Here is a tiny trained network, its code and every weight. The questions are about switching its units off for an input and a class, where a switched-off unit gives its printed mean instead of its output.

import numpy as np


def w(rows, s, z=0):
    codes = np.array(rows[::2]) - 128.0
    scale = np.full(codes.shape[1], s)
    scale[-1] = z or s
    return codes * scale


def f(y):
    return np.maximum(y, 0)


def log_softmax(a):
    a = a - a.max(-1, keepdims=True)
    return a - np.log(np.exp(a).sum(-1, keepdims=True))


def net(x, mask):
    res = np.array(x, float).reshape(1, 6) / 4 @ E
    y = f(res @ A[0][:, :-1].T + A[0][:, -1])
    res = res + np.where(mask, y, B[0][:, -1]) @ B[0][:, :-1]
    return log_softmax(res[-1] @ U[:, :-1].T + U[:, -1])


A, B = {}, {}
E = w([
[166,233,81,130],'x0',
[45,110,121,240],'x1',
[93,2,217,91],'x2',
[107,175,207,124],'x3',
[62,227,187,113],'x4',
[61,135,93,98],'x5',
],0.0068)
A[0] = w([
[171,133,90,86,193],'N1',
[189,105,160,146,70],'N2',
[137,145,158,169,69],'N3',
[135,163,104,121,8],'N4',
[147,120,107,110,168],'N5',
[156,65,151,188,69],'N6',
[149,152,131,73,143],'N7',
[101,159,122,142,143],'N8',
[147,150,170,112,153],'N9',
[155,92,120,148,78],'N10',
[77,92,149,103,143],'N11',
[22,85,166,112,123],'N12',
[101,145,198,120,67],'N13',
[142,120,136,157,96],'N14',
[154,87,211,119,64],'N15',
[140,103,171,112,96],'N16',
[141,173,158,146,44],'N17',
[66,122,173,152,44],'N18',
[144,126,138,131,71],'N19',
[141,188,222,104,77],'N20',
[163,165,212,104,174],'N21',
[149,137,87,123,40],'N22',
[166,64,152,3,142],'N23',
[65,108,109,48,9],'N24',
[128,102,112,92,57],'N25',
[170,119,118,123,53],'N26',
[115,114,83,99,19],'N27',
[161,50,137,136,36],'N28',
[81,76,140,111,50],'N29',
[111,157,137,147,96],'N30',
[108,175,162,145,2],'N31',
[103,134,129,148,136],'N32',
[163,140,95,136,26],'N33',
[185,26,124,158,128],'N34',
],0.016,0.0056)
B[0] = w([
[179,135,177,64,217],'N1',
[99,104,103,125,164],'N2',
[128,103,126,145,150],'N3',
[129,127,91,115,149],'N4',
[165,135,152,102,172],'N5',
[108,75,124,141,188],'N6',
[98,127,155,110,188],'N7',
[191,116,138,101,182],'N8',
[112,157,164,140,180],'N9',
[133,114,162,153,158],'N10',
[143,139,88,186,202],'N11',
[165,192,2,129,253],'N12',
[101,141,100,81,191],'N13',
[138,113,138,121,142],'N14',
[40,110,110,162,197],'N15',
[79,115,112,142,169],'N16',
[168,108,132,153,155],'N17',
[118,175,95,103,197],'N18',
[117,129,137,122,130],'N19',
[132,177,197,179,213],'N20',
[91,186,201,144,225],'N21',
[110,162,118,120,156],'N22',
[72,97,165,33,254],'N23',
[112,106,179,210,158],'N24',
[163,139,138,101,145],'N25',
[99,166,107,129,150],'N26',
[153,146,130,107,138],'N27',
[202,119,72,101,183],'N28',
[166,170,195,198,175],'N29',
[175,122,122,123,162],'N30',
[182,164,158,152,159],'N31',
[161,123,125,101,166],'N32',
[91,169,101,120,158],'N33',
[163,86,201,202,237],'N34',
],0.041,0.0088)
U = w([
[217,93,137,175,177],'0',
[193,165,127,84,141],'1',
[106,63,114,82,46],'2',
[128,102,225,68,166],'3',
[87,178,125,159,132],'4',
[105,60,112,80,9],'5',
[180,155,220,167,74],'6',
[152,3,170,161,148],'7',
],0.007,0.014)

Each question gives the input, the list of numbers given to net, and the class t.
The units are the neurons (one row each of A and B). Each row of codes is followed by its name. A weight is (code - 128) times the scale printed after its matrix; where a second scale follows, it is the last column's (A, B and U).
mask holds one flag per neuron, in row order. A switched-off neuron (its flag False) gives its mean, the last column of its row in B, instead of its output. The means were averaged over made-up inputs and are rounded, as every weight is.
A unit's drop is (log p(t) with every unit on - log p(t) with that unit switched off) / (log p(t) with every unit on - log p(t) with every unit switched off).
The circuit of an input: a set's keep is (log p(t) with only the set's units on - log p(t) with every unit switched off) / (log p(t) with every unit on - log p(t) with every unit switched off). Starting from the 12 units with the biggest drops (on a tie, the unit counted first), units are removed one at a time, each time the one whose removal leaves the highest keep (on an exact tie, the one counted first), for as long as the keep stays at least 0.8.
circuit, biggest first: the units of the circuit, biggest drop first
unit that matters most: the unit with the biggest drop
k most important neurons: the k neurons with the biggest drops, biggest first
drop of u: that unit's drop, to one decimal
input [2,8,3,7,7,2], class 1: circuit, biggest first -> (N12)
input [-1,7,1,-1,-8,3], class 0: circuit, biggest first -> (N23 N28)
input [1,3,-8,7,-3,7], class 0: circuit, biggest first -> (N23 N21)
input [-4,0,5,-8,-3,2], class 7: circuit, biggest first -> (N34 N6)
input [7,6,-7,5,-5,0], class 0: 2 most important neurons -> (N23 N12)
input [7,5,-5,6,0,2], class 0: circuit, biggest first -> (N23 N21 N17)
input [-5,5,-6,1,-3,8], class 1: circuit, biggest first -> (N34 N15)
input [5,8,-7,8,-6,2], class 0: circuit, biggest first -> (N23 N21)
input [-8,4,-3,-1,3,-1], class 0: 3 most important neurons -> (N23 N21 N1)
input [-5,2,-8,2,-7,1], class 7: circuit, biggest first -> (N12 N21 N20)
input [8,6,0,-8,-8,3], class 7: circuit, biggest first -> (N12 N21)
input [4,-5,-6,4,-6,4], class 3: 2 most important neurons -> (N12 N7)
input [-1,8,-8,-8,8,-1], class 1: 2 most important neurons -> (N34 N11)
input [2,-3,7,2,-8,5], class 7: unit that matters most -> N34
input [-7,6,7,-8,6,-3], class 0: 2 most important neurons -> (N34 N28)
input [1,-4,0,-5,-8,-2], class 3: 2 most important neurons -> (N23 N1)
input [-7,-2,-2,-6,6,6], class 0: 2 most important neurons -> (N24 N21)
input [-1,0,-8,1,-3,8], class 1: 3 most important neurons -> (N23 N34 N21)
input [5,8,-6,-7,-5,4], class 1: 2 most important neurons -> (N34 N23)
input [0,-5,1,6,-4,-8], class 3: most important neuron -> (N23)
input [0,-7,3,-5,-8,-3], class 3: 2 most important neurons -> (N23 N1)
input [0,0,-7,-8,-8,1], class 6: 3 most important neurons -> (N34 N23 N12)
input [5,2,-8,5,-3,-3], class 1: drop of N34 -> 1.3
input [-3,6,-7,-1,-5,-5], class 7: drop of N12 -> 0.2
